Where the symbols take the points:
w484: ga>w449, gu>w936, lu>w736
w89: ga>w36, gu>w374, lu>w141
w817: ga>w958, gu>w271, lu>w553
w241: ga>w384, gu>w251, lu>w817
w330: ga>w120, gu>w329, lu>w231
w260: ga>w566, gu>w120, lu>w295
w515: ga>w484, gu>w566, lu>w762
w480: ga>w425, gu>w549, lu>w151
w685: ga>w418, gu>w515, lu>w484
w449: ga>w515, gu>w260, lu>w566
w758: ga>w862, gu>w369, lu>w685
w41: ga>w89, gu>w862, lu>w558
w434: ga>w549, gu>w121, lu>w121
w88: ga>w549, gu>w769, lu>w252
w736: ga>w900, gu>w50, lu>w89
w529: ga>w956, gu>w924, lu>w769
w487: ga>w231, gu>w549, lu>w41
w77: ga>w402, gu>w88, lu>w549
w231: ga>w237, gu>w41, lu>w434
w924: ga>w89, gu>w248, lu>w252
w900: ga>w478, gu>w89, lu>w737
w252: ga>w17, gu>w551, lu>w151
w384: ga>w248, gu>w471, lu>w306
w974: ga>w237, gu>w290, lu>w581
w374: ga>w384, gu>w21, lu>w471
w581: ga>w480, gu>w402, lu>w532
w422: ga>w736, gu>w241, lu>w50
w236: ga>w558, gu>w374, lu>w50
w478: ga>w241, gu>w737, lu>w422
w737: ga>w737, gu>w638, lu>w241
w36: ga>w551, gu>w236, lu>w121
w271: ga>w736, gu>w484, lu>w418
w615: ga>w120, gu>w434, lu>w425
w638: ga>w471, gu>w478, lu>w21
w402: ga>w532, gu>w77, lu>w487
w958: ga>w763, gu>w553, lu>w758
w549: ga>w41, gu>w581, lu>w17
w862: ga>w295, gu>w974, lu>w418
w558: ga>w88, gu>w558, lu>w769
w306: ga>w638, gu>w900, lu>w478
w120: ga>w295, gu>w515, lu>w434
w762: ga>w260, gu>w330, lu>w290
w418: ga>w369, gu>w285, lu>w449
w566: ga>w532, gu>w449, lu>w484
w341: ga>w236, gu>w638, lu>w422
w248: ga>w341, gu>w306, lu>w251
w202: ga>w762, gu>w862, lu>w862
w21: ga>w471, gu>w422, lu>w736
w121: ga>w924, gu>w384, lu>w248
w936: ga>w685, gu>w202, lu>w762
w551: ga>w529, gu>w422, lu>w924
w425: ga>w974, gu>w151, lu>w295
w76: ga>w260, gu>w425, lu>w295
w553: ga>w271, gu>w418, lu>w566
w141: ga>w374, gu>w924, lu>w553
w471: ga>w306, gu>w248, lu>w900
w763: ga>w736, gu>w758, lu>w638
w17: ga>w558, gu>w306, lu>w956
w295: ga>w202, gu>w76, lu>w862
w285: ga>w449, gu>w762, lu>w260
w369: ga>w685, gu>w449, lu>w515
w151: ga>w290, gu>w487, lu>w237
w532: ga>w151, gu>w762, lu>w549
w50: ga>w141, gu>w817, lu>w958
w329: ga>w615, gu>w862, lu>w418
w769: ga>w402, gu>w88, lu>w551
w251: ga>w817, gu>w685, lu>w120
w290: ga>w581, gu>w237, lu>w402
w237: ga>w402, gu>w434, lu>w77
w956: ga>w769, gu>w89, lu>w36

The rows follow the links: the fewer symbols apart two points are, the more alike their rows tend to be.

Rows of some points; one shown again gets a slightly different row:
w21: -33,-31,-23,-8,23,28,-64,12,-32,-6,36,25,-13,18,-39,34,66,-54,-29,13,-36,40,33,66,28,28,28,-6,-42,28,-29,-55,-26,-30,2,-10,-109,-2,-34
w449: -1,-1,49,-26,-46,5,3,-47,16,-33,-13,97,3,32,-104,-8,-7,45,-5,-17,-45,-51,-48,-42,5,12,-45,11,29,-48,-9,49,8,10,-35,10,7,29,32
w484: -31,19,71,-28,-57,20,-9,-21,19,-21,-4,83,15,42,-107,-6,-10,48,-28,35,-47,-17,-35,-49,10,-10,-33,-20,0,-37,-17,27,6,24,-5,35,-12,15,36
w862: -47,-30,-41,29,-31,31,22,-4,18,3,-26,-95,34,-14,-18,11,18,12,10,-5,-35,50,-13,-15,-48,-40,28,21,68,3,13,-63,-16,12,29,85,65,25,8
w817: -2,14,3,-23,35,-21,-26,-30,19,35,30,3,-79,81,13,-23,-3,-4,-68,77,73,-57,22,22,9,-21,-26,-19,0,-20,-8,39,39,64,30,13,-1,-54,-13
w758: -66,37,32,13,-33,21,8,21,31,43,-17,-38,33,31,-28,-22,-1,23,-64,70,-9,59,11,-9,-31,-45,-12,-60,-5,4,13,-28,-13,57,49,87,31,-11,26
w231: -44,-20,-38,39,3,-29,73,-4,-51,33,16,-42,36,-35,20,19,-71,8,27,-55,-1,-20,70,-29,65,13,-31,28,5,14,-17,-4,-20,77,-14,1,47,-29,-10
w141: -10,33,-15,-49,46,87,-33,-40,0,25,68,25,-61,26,-18,40,47,-37,-20,41,76,31,51,37,9,-19,-23,16,-2,40,-9,12,-11,-24,5,-25,-66,-18,0
w566: 3,-12,56,-32,-46,16,5,-43,11,-33,-2,85,-28,47,-81,-10,0,36,-13,-4,-38,-58,-40,-33,14,2,-39,16,29,-48,-22,67,10,13,-32,-10,-8,25,26
w425: 59,-45,-33,-6,-20,19,-2,-15,47,-22,-25,-78,-39,-7,41,8,41,12,22,-32,18,-32,-34,36,-17,-40,7,60,97,-5,17,46,1,-24,5,10,34,30,-2
w487: -2,-14,-51,38,-31,-9,53,20,-36,28,-9,-47,29,-29,49,19,-67,9,11,-25,-41,9,93,-12,61,25,-43,9,-17,-12,-40,33,-57,57,-19,-55,38,1,14
w638: -18,-48,-10,15,1,-57,-68,40,-24,-20,2,21,5,44,-15,-11,14,-28,-37,10,-46,11,-7,64,3,44,63,-32,-68,-2,-31,-73,4,-15,14,18,-91,-19,-50

Each walk starts at a row. The symbols on each line, taken left to right, move it on to the next point.
Each answer is a row, close to the row of the point it stands for.
start -41,43,83,-8,-52,10,16,12,12,19,-24,29,67,13,-64,-21,-20,54,-38,20,-38,2,-30,-42,-16,-27,-27,-41,-1,-7,9,-16,10,44,23,98,16,4,40
ga gu ga gu ga gu ga -> -22,9,74,-19,-58,5,22,-17,9,-25,-16,79,47,19,-93,-18,-23,47,-13,-17,-39,-38,-57,-65,13,2,-39,1,11,-30,-4,11,29,25,-17,40,13,17,24
gu lu ga gu gu ga lu lu -> -53,17,41,-5,-38,23,25,-33,22,8,4,27,12,36,-85,-20,-20,57,-31,22,-25,-34,-29,-57,-8,-33,-29,-13,36,-32,-4,2,17,71,12,75,60,3,37
start 15,-15,19,-19,41,-93,-52,23,-8,7,-14,19,-34,57,53,-54,-15,-9,-26,31,25,-64,-37,38,21,22,38,-37,-30,-13,4,-11,73,19,28,4,-37,-39,-46
ga lu lu ga lu gu -> -31,19,28,-42,5,18,-10,-53,20,32,28,40,-61,70,-41,-12,-12,20,-84,85,30,-39,19,-10,3,-21,-50,-11,4,-29,-22,38,3,68,31,15,-1,-33,3
gu lu ga lu lu ga ga lu -> -5,14,45,-29,25,-62,0,-2,-6,19,6,-3,-22,23,19,-27,-35,16,-18,14,72,-97,-37,7,38,-9,1,-17,-1,15,20,-5,93,52,32,53,3,-51,-34
start -51,-19,-73,57,26,3,58,8,-33,16,8,-33,19,-38,-6,19,-49,-12,24,-25,-46,42,79,-31,5,27,-2,11,4,-8,-29,-39,-55,46,-28,-47,54,-17,-2
gu ga ga ga ga ga ga -> 74,-17,38,-10,-70,20,2,13,-5,-16,-39,16,15,5,28,13,9,33,-10,-16,-52,-15,20,10,37,3,-68,12,5,-29,-11,120,-57,-7,-18,-34,-11,56,40
ga gu gu ga lu ga gu gu lu lu -> 84,-20,-1,0,-62,20,1,26,-4,-7,-41,-52,6,-1,76,14,17,20,-7,-20,-8,-7,20,35,29,-15,-59,37,20,-10,-2,111,-46,-11,-4,-38,15,48,20
start 12,-6,-14,-21,50,-33,-87,9,9,7,23,31,-67,52,10,-8,37,-37,-44,53,16,-8,7,68,-18,21,37,-22,-60,6,-9,-30,14,-17,9,-28,-96,-33,-41
lu ga gu lu gu gu lu lu gu -> -23,21,11,-30,28,21,-23,-45,12,34,40,27,-67,78,-33,-5,-5,11,-74,83,49,-35,21,19,7,-21,-44,-7,21,-17,-16,52,11,65,18,-6,3,-20,13
lu gu ga ga gu gu -> -48,-23,-22,28,-36,32,20,1,21,-18,-29,-67,44,-30,-26,6,40,18,23,-9,-47,58,-41,-16,-50,-49,28,4,59,5,11,-53,-19,-11,20,76,43,44,18
start -33,14,-32,-16,48,33,-46,-24,16,32,43,-4,-73,64,-2,14,20,-24,-71,90,56,8,50,39,-4,-19,-11,-12,-3,3,-32,23,-27,44,16,-21,-34,-43,-10
lu lu ga lu lu gu gu lu -> -9,7,-10,6,23,-22,54,-3,-39,25,32,-50,25,-63,35,21,-53,10,56,-61,59,-44,13,-28,94,2,-13,39,6,40,11,3,33,36,-12,23,27,-37,-24
gu lu ga lu lu ga ga -> -44,-2,-29,-21,35,67,-32,-11,-38,-3,60,20,-4,-17,-45,64,62,-54,-7,5,0,54,35,33,27,26,4,30,-41,42,-21,-54,-37,-35,-23,-23,-95,12,-11
start -11,-23,-3,4,5,-50,-58,28,-47,-20,-2,41,33,2,-11,5,9,-33,9,-39,-41,6,-20,58,27,43,58,-22,-70,20,-12,-70,12,-46,-1,6,-107,-16,-50
lu gu ga ga gu gu -> 19,-45,6,-3,22,-92,-57,38,-11,-31,-30,22,-16,38,22,-47,-12,-25,-15,7,-39,-39,-44,43,2,41,65,-43,-48,-11,-16,-36,38,3,11,0,-71,-31,-43
gu lu lu lu ga gu gu gu gu gu -> 60,-29,-1,2,-73,42,-4,38,15,4,-50,-99,28,-6,62,14,35,22,-15,-12,-10,14,5,39,-1,-27,-37,36,31,9,0,76,-62,-5,14,16,12,50,27
start 82,-15,14,-6,-79,30,-6,47,-10,4,-45,-40,11,3,51,4,9,30,-26,-7,-20,5,39,42,31,-9,-53,12,-4,-7,-16,104,-68,-1,0,-36,-4,51,26
lu ga lu gu lu lu ga lu ga ga -> 0,-39,0,7,16,-60,-66,42,-25,-18,-7,33,7,29,-7,-15,11,-40,-5,3,-48,-7,-25,50,10,44,66,-35,-69,4,-16,-68,23,-32,10,-10,-98,-16,-44
ga lu lu gu ga ga gu ga ga -> -7,-46,-47,10,-9,26,3,-31,48,-31,-16,-73,-21,-5,-6,4,57,5,46,-37,-10,-6,-63,4,-62,-29,40,50,94,-13,9,-32,16,-25,-7,21,53,30,0
start -20,-27,2,-10,9,21,-62,13,-34,-21,39,26,27,-6,-28,35,47,-44,6,-26,-41,27,0,47,37,40,34,1,-56,49,-17,-65,-4,-43,-7,3,-106,0,-34
lu ga lu ga ga lu ga -> 19,-41,18,11,17,-104,-56,38,7,-27,-37,21,-17,33,36,-52,-21,-13,-23,12,-32,-49,-42,41,11,18,61,-45,-35,-35,2,-33,45,7,16,4,-34,-29,-44
lu lu lu gu gu lu -> 13,-41,-16,-21,-23,18,6,-71,34,-51,-1,33,-31,8,-64,-3,28,20,42,-39,-26,-55,-82,-30,-28,0,3,67,93,-38,-8,22,23,-21,-32,12,27,31,12
